Below is a small trained network, with its code and all its weights. Each question gives an input and a class and asks what happens when units are switched off, that is, made to give their printed mean instead of their output.

import numpy as np


def w(rows, s, z=0):
    codes = np.array(rows[::2]) - 128.0
    scale = np.full(codes.shape[1], s)
    scale[-1] = z or s
    return codes * scale


def f(y):
    return y / 2 * (1 + np.tanh(0.7978845608 * (y + 0.044715 * y**3)))


def log_softmax(a):
    a = a - a.max(-1, keepdims=True)
    return a - np.log(np.exp(a).sum(-1, keepdims=True))


def net(x, mask):
    res = np.array(x, float).reshape(1, 3) / 4 @ E
    y = f(res @ A[0][:, :-1].T + A[0][:, -1])
    res = res + np.where(mask, y, B[0][:, -1]) @ B[0][:, :-1]
    return log_softmax(res[-1] @ U[:, :-1].T + U[:, -1])


A, B = {}, {}
E = w([
[212,61,121,34],'x0',
[108,51,2,178],'x1',
[70,218,38,45],'x2',
],0.0087)
A[0] = w([
[215,94,192,101,138],'N0',
[59,156,55,177,85],'N1',
[108,186,146,123,53],'N2',
[87,183,56,171,111],'N3',
[143,118,158,79,117],'N4',
[239,110,167,123,145],'N5',
[80,221,207,163,214],'N6',
[70,162,174,200,53],'N7',
[139,64,78,168,51],'N8',
[51,162,35,152,48],'N9',
[178,116,84,81,158],'N10',
[154,101,141,213,9],'N11',
[101,74,154,188,2],'N12',
[154,57,79,184,115],'N13',
[93,169,166,226,134],'N14',
[120,186,82,9,46],'N15',
[155,73,86,161,14],'N16',
[107,131,104,136,22],'N17',
[142,124,124,170,38],'N18',
[164,63,72,143,230],'N19',
],0.011,0.0048)
B[0] = w([
[100,12,201,252,214],'N0',
[51,50,236,110,201],'N1',
[62,189,64,70,152],'N2',
[42,74,240,111,199],'N3',
[160,49,150,222,154],'N4',
[157,26,226,200,205],'N5',
[226,238,28,83,254],'N6',
[237,207,22,146,185],'N7',
[206,215,51,185,169],'N8',
[15,24,236,125,204],'N9',
[177,230,35,163,170],'N10',
[127,228,7,7,162],'N11',
[82,251,30,55,153],'N12',
[194,211,6,37,194],'N13',
[220,235,19,82,211],'N14',
[244,221,2,156,206],'N15',
[192,105,177,148,154],'N16',
[57,114,226,80,123],'N17',
[120,184,197,102,126],'N18',
[102,245,61,36,209],'N19',
],0.006,0.0097)
U = w([
[243,207,31,156,200],'0',
[102,241,1,55,165],'1',
[31,66,183,173,8],'2',
],0.0074,0.0017)

Each question gives the input, the list of numbers given to net, and the class t.
The units are the neurons (one row each of A and B). Each row of codes is followed by its name. A weight is (code - 128) times the scale printed after its matrix; where a second scale follows, it is the last column's (A, B and U).
mask holds one flag per neuron, in row order. A switched-off neuron (its flag False) gives its mean, the last column of its row in B, instead of its output. The means were averaged over made-up inputs and are rounded, as every weight is.
A unit's drop is (log p(t) with every unit on - log p(t) with that unit switched off) / (log p(t) with every unit on - log p(t) with every unit switched off).
The circuit of an input: a set's keep is (log p(t) with only the set's units on - log p(t) with every unit switched off) / (log p(t) with every unit on - log p(t) with every unit switched off). Starting from the 12 units with the biggest drops (on a tie, the unit counted first), units are removed one at a time, each time the one whose removal leaves the highest keep (on an exact tie, the one counted first), for as long as the keep stays at least 0.8.
circuit, biggest first: the units of the circuit, biggest drop first
k most important neurons: the k neurons with the biggest drops, biggest first
drop when u is switched off: that unit's drop, to one decimal
input [4,-8,7], class 0: circuit, biggest first	N15, N4
input [4,-4,6], class 0: circuit, biggest first	N15, N19
input [1,-6,-8], class 2: circuit, biggest first	N0
input [5,-2,7], class 0: 2 most important neurons	N15, N19
input [-2,1,-5], class 1: circuit, biggest first	N11, N12
input [0,8,8], class 2: 2 most important neurons	N9, N1
input [4,-8,8], class 0: 2 most important neurons	N15, N4
input [1,-1,-6], class 2: 3 most important neurons	N6, N0, N15
input [7,0,-6], class 2: drop when N0 is switched off	0.5
input [8,-1,6], class 0: drop when N15 is switched off	0.2
input [0,5,-5], class 1: drop when N11 is switched off	0.2
